Below is a small trained network, with its code and all its weights. Each question gives an input and a target symbol and asks what happens when units are switched off, that is, made to give their printed mean instead of their output.

import numpy as np


def w(rows, s, z=0):
    codes = np.array(rows[::2]) - 128.0
    scale = np.full(codes.shape[1], s)
    scale[-1] = z or s
    return codes * scale


def norm(h):
    return h / np.sqrt((h * h).mean(-1, keepdims=True) + 1e-5)


def f(y):
    return y / 2 * (1 + np.tanh(0.7978845608 * (y + 0.044715 * y**3)))


def softmax(a):
    e = np.exp(a - a.max(-1, keepdims=True))
    return e / e.sum(-1, keepdims=True)


def log_softmax(a):
    a = a - a.max(-1, keepdims=True)
    return a - np.log(np.exp(a).sum(-1, keepdims=True))


def net(x, mask):
    ids = ['ΓΛΞΠΣΦαβεζημτψω'.index(c) for c in x.split()]
    T = len(ids)
    res = E[ids] + P[:T]
    u = 0
    for l in range(2):
        r = norm(res)
        for j in range(3):
            rows = slice(2 * j, 2 * j + 2)
            q, k, v = (r @ M[l][rows].T for M in (Q, K, V))
            z = softmax(np.where(np.tri(T) > 0, q @ k.T / 2**0.5, -1e9)) @ v
            o = O[l][rows]
            res = res + np.where(mask[u + j], z, o[:, -1]) @ o[:, :-1]
        u += 3
        y = f(norm(res) @ A[l][:, :-1].T + A[l][:, -1])
        res = res + np.where(mask[u : u + 16], y, B[l][:, -1]) @ B[l][:, :-1]
        u += 16
    return log_softmax(norm(res)[-1] @ U[:, :-1].T + U[:, -1])


Q, K, V, O, A, B = {}, {}, {}, {}, {}, {}
E = w([
[127,240,233,111,248,108,109],'Γ',
[146,114,135,161,93,84,226],'Λ',
[133,57,68,82,221,101,109],'Ξ',
[100,50,210,55,154,138,134],'Π',
[173,159,159,134,37,145,133],'Σ',
[150,97,73,86,210,122,132],'Φ',
[239,93,48,197,149,202,144],'α',
[65,53,148,85,162,168,106],'β',
[162,36,165,165,144,81,77],'ε',
[134,122,18,148,176,147,142],'ζ',
[134,164,116,41,171,249,157],'η',
[131,129,55,172,60,70,66],'μ',
[163,89,164,60,57,143,65],'τ',
[119,61,108,153,200,59,223],'ψ',
[129,107,72,165,90,141,26],'ω',
],0.02)
P = w([
[2,131,98,38,130,62,191],'0',
[77,110,97,147,131,111,178],'1',
[120,131,102,129,119,126,153],'2',
[141,118,116,143,138,136,160],'3',
[168,129,112,125,130,130,130],'4',
[183,124,112,131,139,135,121],'5',
[193,123,116,128,145,131,114],'6',
[198,118,121,130,158,134,112],'7',
[199,106,133,138,172,133,117],'8',
[202,123,124,123,170,132,97],'9',
[207,117,126,119,171,124,87],'10',
],0.0084)
Q[0] = w([
[154,120,162,116,92,166,164],'0.h1',
[138,65,133,104,147,96,156],'0.h1',
[95,163,199,124,178,66,188],'0.h2',
[99,38,110,147,86,143,59],'0.h2',
[42,65,142,165,166,139,133],'0.h3',
[255,157,133,194,130,76,93],'0.h3',
],0.007)
K[0] = w([
[187,101,147,83,103,164,254],'0.h1',
[148,82,164,134,191,108,151],'0.h1',
[115,79,82,98,84,68,185],'0.h2',
[133,67,73,117,131,107,87],'0.h2',
[52,101,165,165,133,89,136],'0.h3',
[119,245,215,210,163,60,60],'0.h3',
],0.0088)
V[0] = w([
[156,193,134,113,81,23,122],'0.h1',
[78,171,169,194,178,117,43],'0.h1',
[114,122,85,119,92,123,49],'0.h2',
[145,128,138,254,159,156,189],'0.h2',
[57,98,213,148,150,124,59],'0.h3',
[164,17,78,99,35,161,164],'0.h3',
],0.0058)
O[0] = w([
[198,156,161,124,147,70,177,65],'0.h1',
[251,76,123,84,175,107,165,39],'0.h1',
[42,123,111,101,147,162,127,158],'0.h2',
[130,124,137,108,110,104,107,155],'0.h2',
[142,163,161,103,145,157,130,147],'0.h3',
[120,101,127,55,102,166,137,254],'0.h3',
],0.011,0.0026)
A[0] = w([
[179,120,118,129,142,56,160,110],'0.n1',
[161,98,142,167,154,132,194,169],'0.n2',
[206,159,252,165,139,95,123,79],'0.n3',
[163,115,110,17,118,161,208,108],'0.n4',
[114,43,90,91,132,128,120,119],'0.n5',
[168,111,80,78,165,124,218,109],'0.n6',
[81,95,114,175,128,71,82,124],'0.n7',
[184,100,8,56,196,119,117,175],'0.n8',
[4,83,155,133,87,98,71,153],'0.n9',
[83,145,183,194,113,86,25,113],'0.n10',
[107,162,80,198,153,4,183,177],'0.n11',
[41,96,126,46,177,234,146,224],'0.n12',
[144,124,189,130,117,189,202,252],'0.n13',
[168,181,40,178,160,136,181,136],'0.n14',
[4,2,135,36,137,71,191,187],'0.n15',
[76,104,145,254,72,143,132,166],'0.n16',
],0.0078,0.0022)
B[0] = w([
[132,123,137,153,173,159,94,148],'0.n1',
[158,176,66,143,126,74,64,160],'0.n2',
[68,84,170,172,127,121,113,162],'0.n3',
[60,115,88,92,115,116,167,165],'0.n4',
[146,129,152,136,122,113,181,213],'0.n5',
[104,117,91,128,89,126,180,158],'0.n6',
[93,142,104,100,125,114,153,164],'0.n7',
[75,84,180,197,81,97,117,244],'0.n8',
[119,143,53,116,153,27,166,183],'0.n9',
[44,151,88,151,115,112,174,160],'0.n10',
[117,86,207,77,105,110,2,163],'0.n11',
[140,131,160,164,92,77,92,237],'0.n12',
[80,171,88,138,66,94,61,167],'0.n13',
[112,133,147,87,107,59,156,174],'0.n14',
[89,117,53,133,103,105,99,254],'0.n15',
[147,133,109,86,109,120,155,169],'0.n16',
],0.0079,0.0064)
Q[1] = w([
[64,68,149,120,62,120,73],'1.h1',
[255,112,159,89,156,203,126],'1.h1',
[119,154,201,98,153,225,125],'1.h2',
[219,232,170,126,113,81,144],'1.h2',
[124,87,87,36,19,189,123],'1.h3',
[160,85,91,165,179,70,220],'1.h3',
],0.0078)
K[1] = w([
[92,216,182,128,241,88,144],'1.h1',
[134,111,70,176,61,176,160],'1.h1',
[31,131,157,138,82,237,171],'1.h2',
[225,153,187,80,51,71,165],'1.h2',
[54,105,1,113,70,184,126],'1.h3',
[148,186,191,92,194,145,95],'1.h3',
],0.0069)
V[1] = w([
[44,158,192,108,168,67,81],'1.h1',
[151,186,254,135,155,118,134],'1.h1',
[160,98,144,79,195,210,133],'1.h2',
[111,200,127,122,108,190,102],'1.h2',
[118,183,128,120,169,141,144],'1.h3',
[164,94,173,143,179,132,105],'1.h3',
],0.0082)
O[1] = w([
[189,175,79,108,130,197,182,197],'1.h1',
[88,75,96,160,155,255,118,15],'1.h1',
[99,180,80,107,43,64,108,2],'1.h2',
[199,23,170,244,217,39,126,38],'1.h2',
[185,136,79,114,142,141,148,67],'1.h3',
[182,181,168,191,128,221,120,80],'1.h3',
],0.0067,0.0093)
A[1] = w([
[118,90,123,57,70,150,201,149],'1.n1',
[111,75,118,119,112,51,135,148],'1.n2',
[100,85,163,165,120,158,74,158],'1.n3',
[118,246,124,116,87,160,58,129],'1.n4',
[149,75,88,45,101,155,92,168],'1.n5',
[95,160,149,107,181,191,213,159],'1.n6',
[117,124,128,152,99,92,62,129],'1.n7',
[110,89,83,223,150,151,95,192],'1.n8',
[226,126,141,151,139,179,125,145],'1.n9',
[143,138,64,115,128,97,152,158],'1.n10',
[160,135,126,188,136,162,169,69],'1.n11',
[151,89,205,96,97,73,80,131],'1.n12',
[125,131,174,164,213,190,91,1],'1.n13',
[137,109,156,130,57,102,100,114],'1.n14',
[91,141,121,49,131,83,129,78],'1.n15',
[164,169,68,182,99,145,125,94],'1.n16',
],0.012,0.0043)
B[1] = w([
[95,106,96,107,185,58,102,223],'1.n1',
[100,156,146,125,126,163,97,254],'1.n2',
[222,110,164,93,61,112,87,152],'1.n3',
[76,117,89,88,126,37,179,159],'1.n4',
[139,141,131,167,153,90,174,210],'1.n5',
[202,137,252,138,85,93,156,128],'1.n6',
[165,95,178,140,171,189,107,183],'1.n7',
[120,208,142,97,161,133,136,157],'1.n8',
[89,74,80,134,138,58,104,143],'1.n9',
[82,136,144,34,95,84,187,176],'1.n10',
[118,100,81,195,99,84,131,132],'1.n11',
[176,156,135,166,109,205,99,211],'1.n12',
[2,103,117,115,137,121,180,142],'1.n13',
[110,90,133,178,216,189,110,204],'1.n14',
[76,91,98,172,142,95,165,216],'1.n15',
[78,148,160,123,110,126,116,143],'1.n16',
],0.0089,0.012)
U = w([
[145,154,54,194,98,176,181,107],'Γ',
[195,91,141,118,71,207,34,254],'Λ',
[152,115,50,54,120,198,108,98],'Ξ',
[75,93,62,81,99,23,162,145],'Π',
[164,199,215,102,192,97,160,112],'Σ',
[183,86,30,126,164,201,193,110],'Φ',
[214,177,14,209,134,79,96,114],'α',
[187,74,117,187,141,124,236,86],'β',
[138,157,150,182,1,122,148,128],'ε',
[61,95,123,210,246,164,73,18],'ζ',
[132,118,171,53,88,208,199,151],'η',
[228,69,85,73,142,116,138,143],'μ',
[187,182,40,67,233,166,132,105],'τ',
[168,222,98,33,121,130,30,134],'ψ',
[115,233,37,128,108,215,129,132],'ω',
],0.0082,0.0055)

Each question gives the input, a string of symbols that net reads in full, and the target symbol t.
The units are the heads (2 rows each of Q, K, V and O) and the neurons (one row each of A and B). Each row of codes is followed by its name. A weight is (code - 128) times the scale printed after its matrix; where a second scale follows, it is the last column's (O, A, B and U).
mask holds one flag per unit, layer by layer, with each layer's heads first. A switched-off unit (its flag False) gives its mean, the last column of its rows in O or B, instead of its output. The means were averaged over made-up inputs and are rounded, as every weight is.
A unit's drop is (log p(t) with every unit on - log p(t) with that unit switched off) / (log p(t) with every unit on - log p(t) with every unit switched off).
The circuit of an input: a set's keep is (log p(t) with only the set's units on - log p(t) with every unit switched off) / (log p(t) with every unit on - log p(t) with every unit switched off). Starting from the 12 units with the biggest drops (on a tie, the unit counted first), units are removed one at a time, each time the one whose removal leaves the highest keep (on an exact tie, the one counted first), for as long as the keep stays at least 0.8.
circuit, biggest first: the units of the circuit, biggest drop first
unit that matters most: the unit with the biggest drop
k most important neurons: the k neurons with the biggest drops, biggest first
top k neurons in layer l: the k neurons of layer l with the biggest drops, biggest first
which heads matter: for each layer, one digit per head in row order, 1 if its drop is at least 0.15 and else 0, layers parted by /
input ε α ω ψ Π Λ Φ τ, target Π: circuit, biggest first : 1.n4, 1.n5
input ζ ε Σ α ε ε β ε Σ, target ζ: 3 most important neurons : 1.n14, 0.n15, 0.n13
input α ε τ ε Σ ζ Σ, target ζ: which heads matter : 001 / 110
input μ Σ ε Π ε, target ζ: top 4 neurons in layer 0 : 0.n12, 0.n4, 0.n15, 0.n11
input ε τ β ε ε ε μ η μ, target ζ: top 3 neurons in layer 1 : 1.n14, 1.n7, 1.n12
input ε Γ η α Ξ, target Φ: most important neuron : 0.n8
input ε η ε ε η ε Λ η ε Ξ Λ, target ζ: which heads matter : 010 / 000
input μ ω α Π Σ μ, target ζ: circuit, biggest first : 1.h2, 1.n14, 1.n7
input ψ η ε Λ ω α ε Σ ε β ψ, target ζ: 4 most important neurons : 0.n11, 0.n8, 0.n1, 0.n9
input α α Π Σ Λ ω Φ ε τ α, target Λ: circuit, biggest first : 1.h1, 1.n15, 1.n1
input Π Π β ε ε μ ε, target Λ: 3 most important neurons : 0.n15, 0.n4, 0.n3
input τ α Π Σ ε ζ τ Φ α, target ζ: which heads matter : 001 / 100
input τ α ε ω α ω, target ζ: which heads matter : 111 / 000
input ε Γ ε η ε α α, target α: circuit, biggest first : 0.h3, 1.n14
input ω Ξ Γ ω β ψ η β μ, target ψ: which heads matter : 101 / 100
input α η ω ψ Π α α, target Λ: circuit, biggest first : 1.h1, 1.n15, 0.n9, 1.n1
input α Ξ Ξ ε Ξ μ α, target ζ: top 2 neurons in layer 1 : 1.n14, 1.n4
input ω α ζ ε ε, target ζ: which heads matter : 111 / 010
input Φ Σ ε η η α ω, target Π: unit that matters most : 0.n9
input ε ε μ α Ξ η Γ ψ, target τ: unit that matters most : 1.h1
input ζ α η η α ε Σ τ ε Ξ η, target Λ: circuit, biggest first : 1.h2, 0.n12, 0.n9, 1.n12
input η Λ μ ε α α Γ ω, target ω: circuit, biggest first : 1.h1, 1.n8, 1.n14
input Ξ ω η ε ε Φ Λ τ Σ, target Π: top 4 neurons in layer 0 : 0.n13, 0.n12, 0.n11, 0.n8
input ζ Σ ω ω Σ α α Σ, target Λ: which heads matter : 100 / 110
input ε μ β Γ τ η, target η: top 3 neurons in layer 1 : 1.n6, 1.n15, 1.n14
input Π β Σ ω Γ ψ, target τ: 4 most important neurons : 1.n8, 0.n2, 0.n11, 1.n15
input Λ ω ε ψ ω Λ α Ξ Σ ε Λ, target Λ: which heads matter : 110 / 000
input τ Σ α α η Λ α τ, target ζ: 2 most important neurons : 1.n14, 1.n12
